Below is a small trained network, with its code and all its weights. Each question gives an input and a class and asks what happens when units are switched off, that is, made to give their printed mean instead of their output.

import numpy as np


def w(rows, s, z=0):
    codes = np.array(rows[::2]) - 128.0
    scale = np.full(codes.shape[1], s)
    scale[-1] = z or s
    return codes * scale


def norm(h):
    return h / np.sqrt((h * h).mean(-1, keepdims=True) + 1e-5)


def f(y):
    return y / 2 * (1 + np.tanh(0.7978845608 * (y + 0.044715 * y**3)))


def log_softmax(a):
    a = a - a.max(-1, keepdims=True)
    return a - np.log(np.exp(a).sum(-1, keepdims=True))


def net(x, mask):
    res = np.array(x, float).reshape(1, 8) / 4 @ E
    u = 0
    for l in range(3):
        y = f(norm(res) @ A[l][:, :-1].T + A[l][:, -1])
        res = res + np.where(mask[u : u + 6], y, B[l][:, -1]) @ B[l][:, :-1]
        u += 6
    return log_softmax(norm(res)[-1] @ U[:, :-1].T + U[:, -1])


A, B = {}, {}
E = w([
[119,113,121,134,134,122,131,137,109],'x0',
[187,39,176,119,98,202,32,141,144],'x1',
[117,187,171,67,128,219,182,189,88],'x2',
[164,129,106,78,101,130,135,109,155],'x3',
[128,115,116,116,134,135,135,120,133],'x4',
[105,134,129,140,4,155,160,9,61],'x5',
[138,140,152,124,146,136,121,102,138],'x6',
[139,115,136,113,106,122,144,134,141],'x7',
],0.011)
A[0] = w([
[121,227,147,68,138,251,254,199,69,12],'L0N1',
[193,156,90,68,134,121,131,114,141,254],'L0N2',
[96,126,109,129,140,99,162,64,128,45],'L0N3',
[89,168,62,90,230,30,213,133,159,185],'L0N4',
[122,168,158,37,133,244,168,203,63,51],'L0N5',
[113,168,98,107,123,86,166,111,102,180],'L0N6',
],0.0089,0.0028)
B[0] = w([
[29,33,54,2,157,37,61,100,77,249],'L0N1',
[39,112,155,227,179,109,121,176,76,170],'L0N2',
[166,198,168,146,93,116,179,138,82,154],'L0N3',
[149,154,143,146,152,75,137,159,152,254],'L0N4',
[245,243,196,153,117,206,166,157,129,224],'L0N5',
[166,198,185,164,148,135,155,94,135,180],'L0N6',
],0.0099,0.0093)
A[1] = w([
[99,58,121,153,104,165,77,114,178,180],'L1N1',
[79,173,120,137,40,131,197,22,64,105],'L1N2',
[157,125,141,118,112,251,131,171,131,56],'L1N3',
[128,143,99,93,159,136,123,156,138,18],'L1N4',
[138,146,128,239,103,124,193,121,173,223],'L1N5',
[129,103,128,143,25,206,109,45,52,3],'L1N6',
],0.018,0.0021)
B[1] = w([
[134,73,67,97,145,97,52,120,101,177],'L1N1',
[113,58,104,143,108,210,71,117,7,250],'L1N2',
[115,143,179,212,154,217,131,181,93,182],'L1N3',
[118,127,169,184,71,162,147,106,148,159],'L1N4',
[207,148,92,172,149,100,118,111,203,195],'L1N5',
[111,207,131,97,168,8,197,143,246,224],'L1N6',
],0.017,0.016)
A[2] = w([
[138,132,146,77,90,73,169,55,249,113],'L2N1',
[86,171,193,92,101,107,210,134,161,58],'L2N2',
[178,44,161,114,118,193,60,156,154,84],'L2N3',
[189,117,105,132,94,143,148,66,67,106],'L2N4',
[182,111,94,188,77,179,156,48,132,3],'L2N5',
[143,203,136,126,139,118,187,131,123,87],'L2N6',
],0.018,0.0042)
B[2] = w([
[230,143,163,169,226,114,163,136,107,254],'L2N1',
[7,148,83,118,141,149,169,177,142,205],'L2N2',
[170,70,101,90,58,145,102,106,154,240],'L2N3',
[152,133,185,99,62,106,153,68,129,237],'L2N4',
[49,206,142,238,29,126,90,169,209,194],'L2N5',
[91,107,113,63,140,151,150,113,168,219],'L2N6',
],0.02,0.0072)
U = w([
[195,162,100,149,215,29,152,114,185,252],'0',
[28,187,131,61,184,149,211,168,134,230],'1',
[150,189,133,212,40,93,117,62,135,19],'2',
[95,132,138,69,80,136,141,67,27,182],'3',
[185,34,74,87,113,120,49,127,153,38],'4',
[160,115,184,123,106,248,119,180,130,31],'5',
],0.015,0.0019)

Each question gives the input, the list of numbers given to net, and the class t.
The units are the neurons (one row each of A and B). Each row of codes is followed by its name. A weight is (code - 128) times the scale printed after its matrix; where a second scale follows, it is the last column's (A, B and U).
mask holds one flag per neuron, layer by layer. A switched-off neuron (its flag False) gives its mean, the last column of its row in B, instead of its output. The means were averaged over made-up inputs and are rounded, as every weight is.
A unit's drop is (log p(t) with every unit on - log p(t) with that unit switched off) / (log p(t) with every unit on - log p(t) with every unit switched off).
The circuit of an input: a set's keep is (log p(t) with only the set's units on - log p(t) with every unit switched off) / (log p(t) with every unit on - log p(t) with every unit switched off). Starting from the 12 units with the biggest drops (on a tie, the unit counted first), units are removed one at a time, each time the one whose removal leaves the highest keep (on an exact tie, the one counted first), for as long as the keep stays at least 0.8.
circuit, biggest first: the units of the circuit, biggest drop first
unit that matters most: the unit with the biggest drop
top k neurons: the k neurons with the biggest drops, biggest first
top k neurons in layer l: the k neurons of layer l with the biggest drops, biggest first
input [5,6,-3,-5,-6,7,-4,-2], class 0: circuit, biggest first : [L1N6]
input [8,-4,-8,-1,3,1,-8,-8], class 2: circuit, biggest first : [L1N6; L2N5]
input [-4,1,-7,-3,-5,-5,-3,-8], class 4: top 4 neurons : [L1N6; L0N5; L0N6; L0N3]
input [0,5,-1,-1,2,5,3,0], class 0: top 3 neurons : [L1N6; L0N5; L1N1]
input [-7,4,-2,0,-3,1,4,-3], class 0: circuit, biggest first : [L0N4; L1N6]
input [6,0,-6,8,-2,1,-7,-2], class 2: circuit, biggest first : [L0N1; L2N5]
input [-1,-2,7,-6,1,4,-6,3], class 3: top 2 neurons : [L0N1; L1N2]
input [-3,1,-6,-6,4,4,-2,-8], class 0: top 2 neurons : [L1N6; L0N1]
input [-6,1,8,-3,-2,7,3,3], class 1: top 2 neurons in layer 0 : [L0N5; L0N4]
input [-7,-5,2,-5,5,-4,7,6], class 1: top 3 neurons : [L1N5; L1N2; L2N2]
input [-6,4,0,5,-6,7,4,-8], class 0: top 2 neurons : [L1N6; L0N5]
input [-5,-6,1,-2,1,-8,8,-5], class 1: top 3 neurons in layer 1 : [L1N1; L1N5; L1N2]
input [-6,1,-5,-4,-8,4,-3,-4], class 0: circuit, biggest first : [L1N6; L0N4]
input [-5,0,2,6,-6,1,-5,1], class 3: top 2 neurons : [L1N6; L0N4]
input [7,4,-2,-4,1,7,-2,1], class 0: circuit, biggest first : [L1N6]
input [-1,1,4,-2,6,-3,7,2], class 5: top 2 neurons : [L1N6; L0N5]
input [6,1,5,-3,-5,4,7,-5], class 1: top 2 neurons in layer 0 : [L0N4; L0N5]
input [-3,2,-5,-6,8,8,5,2], class 0: top 2 neurons : [L1N6; L0N1]
input [-6,0,4,-8,-1,7,-5,6], class 3: top 2 neurons : [L1N2; L0N1]
input [1,-2,3,5,4,-6,0,-5], class 1: unit that matters most : L1N2
input [6,8,-2,1,-1,1,-3,7], class 0: top 3 neurons : [L1N6; L1N2; L0N4]
input [3,4,2,8,-7,-4,-7,-5], class 5: top 2 neurons in layer 1 : [L1N6; L1N3]
input [0,4,1,-3,3,-6,6,-6], class 5: top 2 neurons : [L0N1; L1N3]
